Below is a small trained network, with its code and all its weights. Each question gives an input and a target symbol and asks what happens when units are switched off, that is, made to give their printed mean instead of their output.

import numpy as np


def w(rows, s, z=0):
    codes = np.array(rows[::2]) - 128.0
    scale = np.full(codes.shape[1], s)
    scale[-1] = z or s
    return codes * scale


def norm(h):
    return h / np.sqrt((h * h).mean(-1, keepdims=True) + 1e-5)


def f(y):
    return y / 2 * (1 + np.tanh(0.7978845608 * (y + 0.044715 * y**3)))


def softmax(a):
    e = np.exp(a - a.max(-1, keepdims=True))
    return e / e.sum(-1, keepdims=True)


def log_softmax(a):
    a = a - a.max(-1, keepdims=True)
    return a - np.log(np.exp(a).sum(-1, keepdims=True))


def net(x, mask):
    ids = ['αβγδεθλμσω'.index(c) for c in x.split()]
    T = len(ids)
    res = E[ids] + P[:T]
    r = norm(res)
    for j in range(3):
        rows = slice(4 * j, 4 * j + 4)
        q, k, v = (r @ M[0][rows].T for M in (Q, K, V))
        z = softmax(np.where(np.tri(T) > 0, q @ k.T / 4**0.5, -1e9)) @ v
        o = O[0][rows]
        res = res + np.where(mask[j], z, o[:, -1]) @ o[:, :-1]
    y = f(norm(res) @ A[0][:, :-1].T + A[0][:, -1])
    res = res + np.where(mask[3:7], y, B[0][:, -1]) @ B[0][:, :-1]
    return log_softmax(norm(res)[-1] @ U[:, :-1].T + U[:, -1])


Q, K, V, O, A, B = {}, {}, {}, {}, {}, {}
E = w([
[97,56,126,54,211,105],'α',
[134,97,151,103,252,126],'β',
[208,120,97,150,208,114],'γ',
[132,175,55,112,255,153],'δ',
[102,151,17,55,106,109],'ε',
[154,212,207,216,238,174],'θ',
[154,169,60,122,31,59],'λ',
[136,212,56,152,64,180],'μ',
[56,200,159,109,128,238],'σ',
[77,184,230,143,42,140],'ω',
],0.0072)
P = w([
[82,2,144,207,82,151],'0',
[161,63,131,109,117,154],'1',
[183,120,140,55,98,138],'2',
[150,96,129,120,129,132],'3',
[162,144,131,68,118,110],'4',
[135,119,129,131,131,115],'5',
[145,168,122,70,125,82],'6',
[116,142,114,136,136,90],'7',
[128,185,122,76,126,48],'8',
[98,165,116,146,137,70],'9',
],0.0087)
Q[0] = w([
[179,211,181,21,110,116],'head 1',
[94,146,103,79,196,57],'head 1',
[103,191,175,81,142,194],'head 1',
[112,126,206,74,103,82],'head 1',
[97,63,173,167,91,176],'head 2',
[106,86,63,147,77,212],'head 2',
[119,176,167,86,101,128],'head 2',
[190,219,173,65,118,163],'head 2',
[59,5,131,196,98,222],'head 3',
[167,74,149,144,171,114],'head 3',
[128,55,129,208,127,61],'head 3',
[187,179,171,68,78,140],'head 3',
],0.02)
K[0] = w([
[60,250,147,145,113,146],'head 1',
[102,172,128,134,173,49],'head 1',
[63,175,199,165,150,139],'head 1',
[37,155,119,146,113,146],'head 1',
[156,81,163,143,157,163],'head 2',
[169,69,110,132,94,175],'head 2',
[125,163,162,171,115,136],'head 2',
[90,200,173,147,87,174],'head 2',
[178,36,143,137,128,190],'head 3',
[154,110,128,126,192,148],'head 3',
[194,84,128,151,184,89],'head 3',
[112,200,100,181,69,142],'head 3',
],0.024)
V[0] = w([
[136,53,87,75,138,78],'head 1',
[191,96,69,179,135,175],'head 1',
[182,110,99,139,127,75],'head 1',
[165,185,168,176,130,33],'head 1',
[93,168,220,155,125,157],'head 2',
[13,109,156,26,180,112],'head 2',
[180,161,177,171,82,2],'head 2',
[199,12,163,126,148,87],'head 2',
[139,153,116,154,41,131],'head 3',
[136,93,104,122,87,204],'head 3',
[181,112,191,90,115,180],'head 3',
[82,242,102,160,182,146],'head 3',
],0.015)
O[0] = w([
[147,108,150,50,61,138,174],'head 1',
[160,211,147,155,88,167,204],'head 1',
[146,120,124,127,64,162,172],'head 1',
[127,51,106,185,105,161,104],'head 1',
[117,83,239,152,113,84,13],'head 2',
[82,65,100,50,64,46,125],'head 2',
[172,110,175,54,229,178,51],'head 2',
[251,105,98,106,143,98,2],'head 2',
[132,136,173,83,105,186,118],'head 3',
[54,108,151,132,110,150,138],'head 3',
[98,74,187,158,136,113,80],'head 3',
[185,204,148,167,64,119,226],'head 3',
],0.013,0.0064)
A[0] = w([
[182,91,80,197,91,34,124],'neuron 1',
[148,112,119,249,174,91,40],'neuron 2',
[209,29,60,244,113,145,2],'neuron 3',
[217,161,75,163,32,136,123],'neuron 4',
],0.018,0.0057)
B[0] = w([
[146,149,124,178,250,130,196],'neuron 1',
[155,214,16,46,96,123,149],'neuron 2',
[62,21,99,222,38,148,156],'neuron 3',
[158,126,215,76,83,133,252],'neuron 4',
],0.022,0.016)
U = w([
[146,103,85,96,143,77,171],'α',
[182,99,119,207,175,111,156],'β',
[178,36,135,194,38,174,230],'γ',
[223,210,189,133,118,56,187],'δ',
[87,132,79,28,34,118,99],'ε',
[144,158,7,208,84,134,188],'θ',
[188,106,90,69,191,255,31],'λ',
[64,211,160,206,112,253,1],'μ',
[15,154,148,174,66,43,66],'σ',
[78,60,224,109,174,134,193],'ω',
],0.0075,0.0015)

Each question gives the input, a string of symbols that net reads in full, and the target symbol t.
The units are the heads (4 rows each of Q, K, V and O) and the neurons (one row each of A and B). Each row of codes is followed by its name. A weight is (code - 128) times the scale printed after its matrix; where a second scale follows, it is the last column's (O, A, B and U).
mask holds one flag per unit, heads first, then neurons. A switched-off unit (its flag False) gives its mean, the last column of its rows in O or B, instead of its output. The means were averaged over made-up inputs and are rounded, as every weight is.
A unit's drop is (log p(t) with every unit on - log p(t) with that unit switched off) / (log p(t) with every unit on - log p(t) with every unit switched off).
The circuit of an input: a set's keep is (log p(t) with only the set's units on - log p(t) with every unit switched off) / (log p(t) with every unit on - log p(t) with every unit switched off). Starting from all 7 units, units are removed one at a time, each time the one whose removal leaves the highest keep (on an exact tie, the one counted first), for as long as the keep stays at least 0.8.
units of the circuit, in order: the units of the circuit, biggest drop first
top k neurons: the k neurons with the biggest drops, biggest first
heads that matter: for each layer, one digit per head in row order, 1 if its drop is at least 0.15 and else 0, layers parted by /
input ε γ δ δ δ λ δ ω ε, target ω: units of the circuit, in order	head 2
input μ ε σ θ δ, target σ: heads that matter	011
input γ α μ ω ε, target ω: heads that matter	011
input σ δ β δ μ ε δ θ β, target θ: heads that matter	100
input γ μ δ γ μ δ σ γ γ, target σ: heads that matter	010
input δ θ ε, target θ: units of the circuit, in order	neuron 4; head 3; head 1
input β σ ω δ θ, target ω: heads that matter	011
input ε δ δ ω σ, target ω: heads that matter	010
input γ γ μ σ ε δ δ θ δ, target θ: units of the circuit, in order	head 1; neuron 2
input θ δ ε, target θ: heads that matter	111
input δ δ μ ε α γ γ, target γ: heads that matter	100
input μ σ θ σ μ θ δ λ δ ω, target ω: heads that matter	110
input γ δ γ σ β γ ω ε, target ε: heads that matter	010
input δ θ γ, target θ: top 2 neurons	neuron 2; neuron 3
input δ δ δ ε μ μ δ ε δ, target ε: units of the circuit, in order	head 2; head 1
input θ δ μ γ α, target μ: units of the circuit, in order	head 2
input μ λ δ, target μ: units of the circuit, in order	head 3; head 2
input μ δ μ, target μ: units of the circuit, in order	head 3; neuron 4
input δ δ ε θ β, target θ: units of the circuit, in order	head 1; neuron 2
input δ γ γ γ α θ σ β, target β: units of the circuit, in order	neuron 1; head 3
